Below is a small trained network, with its code and all its weights. Each question gives an input and a target symbol and asks what happens when units are switched off, that is, made to give their printed mean instead of their output.

import numpy as np


def w(rows, s, z=0):
    codes = np.array(rows[::2]) - 128.0
    scale = np.full(codes.shape[1], s)
    scale[-1] = z or s
    return codes * scale


def f(y):
    return y / 2 * (1 + np.tanh(0.7978845608 * (y + 0.044715 * y**3)))


def softmax(a):
    e = np.exp(a - a.max(-1, keepdims=True))
    return e / e.sum(-1, keepdims=True)


def log_softmax(a):
    a = a - a.max(-1, keepdims=True)
    return a - np.log(np.exp(a).sum(-1, keepdims=True))


def net(x, mask):
    ids = ['ΔΘΞΣΦαβεζλ'.index(c) for c in x.split()]
    T = len(ids)
    res = E[ids] + P[:T]
    u = 0
    for l in range(3):
        r = res
        for j in range(2):
            rows = slice(2 * j, 2 * j + 2)
            q, k, v = (r @ M[l][rows].T for M in (Q, K, V))
            z = softmax(np.where(np.tri(T) > 0, q @ k.T / 2**0.5, -1e9)) @ v
            o = O[l][rows]
            res = res + np.where(mask[u + j], z, o[:, -1]) @ o[:, :-1]
        u += 2
        y = f(res @ A[l][:, :-1].T + A[l][:, -1])
        res = res + np.where(mask[u : u + 4], y, B[l][:, -1]) @ B[l][:, :-1]
        u += 4
    return log_softmax(res[-1] @ U[:, :-1].T + U[:, -1])


Q, K, V, O, A, B = {}, {}, {}, {}, {}, {}
E = w([
[45,137,185,177],'Δ',
[63,127,175,178],'Θ',
[34,130,104,99],'Ξ',
[144,30,249,166],'Σ',
[101,83,139,85],'Φ',
[117,99,160,209],'α',
[178,45,112,185],'β',
[221,250,175,149],'ε',
[172,84,76,53],'ζ',
[98,59,204,143],'λ',
],0.016)
P = w([
[148,155,255,55],'0',
[123,54,147,116],'1',
[118,53,150,136],'2',
[102,65,160,133],'3',
[110,65,171,137],'4',
[87,80,172,140],'5',
[91,75,181,134],'6',
[90,72,185,138],'7',
[72,93,186,142],'8',
[112,53,196,124],'9',
[104,61,200,124],'10',
[92,64,198,122],'11',
[108,58,200,113],'12',
[110,52,203,108],'13',
],0.0067)
Q[0] = w([
[171,151,5,111],'L0H0',
[134,93,207,80],'L0H0',
[224,169,96,148],'L0H1',
[147,99,104,199],'L0H1',
],0.011)
K[0] = w([
[49,75,128,58],'L0H0',
[118,229,224,254],'L0H0',
[89,42,61,194],'L0H1',
[90,97,184,52],'L0H1',
],0.009)
V[0] = w([
[63,62,169,237],'L0H0',
[98,116,36,73],'L0H0',
[60,133,186,103],'L0H1',
[254,120,179,142],'L0H1',
],0.0091)
O[0] = w([
[127,164,4,83,247],'L0H0',
[82,147,142,175,2],'L0H0',
[133,157,141,122,190],'L0H1',
[155,103,107,93,187],'L0H1',
],0.014,0.0085)
A[0] = w([
[107,129,32,207,85],'L0N0',
[11,97,73,129,210],'L0N1',
[146,130,4,101,201],'L0N2',
[114,140,186,2,2],'L0N3',
],0.0088,0.003)
B[0] = w([
[87,80,145,3,140],'L0N0',
[236,57,124,135,159],'L0N1',
[156,137,143,212,250],'L0N2',
[51,162,113,83,164],'L0N3',
],0.0083,0.019)
Q[1] = w([
[63,64,139,127],'L1H0',
[69,159,150,247],'L1H0',
[73,254,210,171],'L1H1',
[81,38,42,186],'L1H1',
],0.008)
K[1] = w([
[50,100,145,192],'L1H0',
[191,34,79,254],'L1H0',
[161,152,25,209],'L1H1',
[16,163,226,123],'L1H1',
],0.008)
V[1] = w([
[178,2,110,236],'L1H0',
[210,140,181,57],'L1H0',
[249,111,119,98],'L1H1',
[239,93,89,8],'L1H1',
],0.0082)
O[1] = w([
[197,112,133,76,55],'L1H0',
[114,140,127,159,215],'L1H0',
[197,122,150,178,171],'L1H1',
[118,79,64,248,248],'L1H1',
],0.012)
A[1] = w([
[101,58,87,173,17],'L1N0',
[87,215,42,158,174],'L1N1',
[77,255,125,114,1],'L1N2',
[190,141,105,116,1],'L1N3',
],0.0085,0.0045)
B[1] = w([
[114,181,144,2,255],'L1N0',
[126,42,183,171,223],'L1N1',
[134,250,71,172,129],'L1N2',
[47,141,235,108,134],'L1N3',
],0.0091,0.016)
Q[2] = w([
[98,184,192,189],'L2H0',
[130,70,1,245],'L2H0',
[85,68,29,124],'L2H1',
[164,221,181,219],'L2H1',
],0.0093)
K[2] = w([
[88,135,189,101],'L2H0',
[150,191,168,248],'L2H0',
[51,106,157,123],'L2H1',
[172,113,18,141],'L2H1',
],0.012)
V[2] = w([
[144,239,229,189],'L2H0',
[254,20,234,33],'L2H0',
[59,109,237,74],'L2H1',
[174,183,61,153],'L2H1',
],0.0071)
O[2] = w([
[205,91,27,95,76],'L2H0',
[95,207,116,162,2],'L2H0',
[95,103,8,177,179],'L2H1',
[131,150,172,83,34],'L2H1',
],0.012,0.0065)
A[2] = w([
[154,187,13,22,102],'L2N0',
[102,97,2,162,88],'L2N1',
[203,19,88,157,99],'L2N2',
[110,94,174,17,2],'L2N3',
],0.0072,0.0069)
B[2] = w([
[36,142,254,199,149],'L2N0',
[180,170,146,38,231],'L2N1',
[50,206,158,166,254],'L2N2',
[229,42,117,250,135],'L2N3',
],0.0075,0.021)
U = w([
[190,80,148,137,110],'Δ',
[180,101,161,126,135],'Θ',
[82,182,216,82,70],'Ξ',
[132,141,254,123,19],'Σ',
[119,108,157,22,253],'Φ',
[203,138,181,73,249],'α',
[138,218,201,127,141],'β',
[187,150,162,204,22],'ε',
[173,165,82,153,218],'ζ',
[76,118,178,215,75],'λ',
],0.0068,0.0039)

Each question gives the input, a string of symbols that net reads in full, and the target symbol t.
The units are the heads (2 rows each of Q, K, V and O) and the neurons (one row each of A and B). Each row of codes is followed by its name. A weight is (code - 128) times the scale printed after its matrix; where a second scale follows, it is the last column's (O, A, B and U).
mask holds one flag per unit, layer by layer, with each layer's heads first. A switched-off unit (its flag False) gives its mean, the last column of its rows in O or B, instead of its output. The means were averaged over made-up inputs and are rounded, as every weight is.
A unit's drop is (log p(t) with every unit on - log p(t) with that unit switched off) / (log p(t) with every unit on - log p(t) with every unit switched off).
The circuit of an input: a set's keep is (log p(t) with only the set's units on - log p(t) with every unit switched off) / (log p(t) with every unit on - log p(t) with every unit switched off). Starting from the 12 units with the biggest drops (on a tie, the unit counted first), units are removed one at a time, each time the one whose removal leaves the highest keep (on an exact tie, the one counted first), for as long as the keep stays at least 0.8.
circuit, biggest first: the units of the circuit, biggest drop first
unit that matters most: the unit with the biggest drop
k most important neurons: the k neurons with the biggest drops, biggest first
k most important neurons of layer l: the k neurons of layer l with the biggest drops, biggest first
heads that matter: for each layer, one digit per head in row order, 1 if its drop is at least 0.15 and else 0, layers parted by /
input β λ α, target β: unit that matters most : L2H0
input Φ β ζ α λ ζ Φ λ ζ λ λ, target Φ: heads that matter : 11 / 11 / 11
input λ λ Ξ β β ζ β Φ Φ, target λ: 3 most important neurons : (L0N3; L0N2; L0N1)
input Ξ ζ λ Θ, target Ξ: 2 most important neurons : (L1N2; L2N0)
input ζ λ β Ξ α Φ Σ Σ ζ α ζ ζ, target ζ: 3 most important neurons : (L0N2; L0N1; L0N3)
input ζ α β ζ, target ζ: circuit, biggest first : (L0H0; L2H1; L2H0)
input Δ ζ Δ β, target Δ: 4 most important neurons : (L1N2; L2N3; L1N0; L0N2)
input Σ Σ α λ ζ β ζ ζ ζ λ ζ Φ, target Σ: 3 most important neurons : (L1N1; L0N2; L0N0)
input λ λ λ λ Ξ λ λ Σ Φ, target λ: 3 most important neurons : (L0N2; L1N1; L0N3)
input β ζ ζ λ λ Ξ β λ λ ζ ζ, target β: circuit, biggest first : (L2H0; L1H0)
input ζ Σ λ Σ λ ζ α, target ζ: 2 most important neurons : (L0N0; L0N2)
input ζ λ α, target ζ: circuit, biggest first : (L0H0; L2H0)
input α ζ ζ λ Δ, target α: heads that matter : 00 / 10 / 01
input λ λ λ β ζ, target λ: 3 most important neurons : (L0N2; L1N1; L0N3)
input β β β ζ β λ ζ β Θ Θ λ ε α, target α: circuit, biggest first : (L2H1; L2H0; L1H1)
input β λ ζ α β Φ Ξ, target β: 3 most important neurons : (L1N1; L0N3; L0N0)
input Ξ Φ β λ Φ λ, target Ξ: circuit, biggest first : (L0H0; L1H1)
input Φ Ξ ε λ Φ λ ζ Φ Φ Φ λ Φ, target Φ: 3 most important neurons of layer 2 : (L2N2; L2N1; L2N0)
input Φ α β Φ Φ α, target Φ: 2 most important neurons : (L0N0; L2N1)
input Φ λ λ λ, target Φ: heads that matter : 10 / 11 / 11
input Δ λ ζ λ Σ Θ Φ Φ λ Φ λ Σ, target Δ: 3 most important neurons : (L1N2; L2N3; L1N0)
input β Ξ λ, target β: 2 most important neurons : (L1N1; L0N3)
input α λ ζ Ξ Σ, target α: 2 most important neurons : (L1N1; L2N2)
input ζ ζ ζ λ Θ α λ ζ Φ λ, target ζ: circuit, biggest first : (L0H0; L2H1)
input λ Φ λ Ξ α Φ ζ α ε, target ε: 3 most important neurons : (L1N0; L0N0; L1N1)
input Θ λ λ, target Δ: 2 most important neurons of layer 2 : (L2N3; L2N1)
input λ ζ ζ ζ ζ ε λ β β Φ, target Φ: 2 most important neurons of layer 0 : (L0N2; L0N1)
input ζ Σ Φ Δ λ Σ, target ζ: 3 most important neurons of layer 0 : (L0N2; L0N1; L0N3)
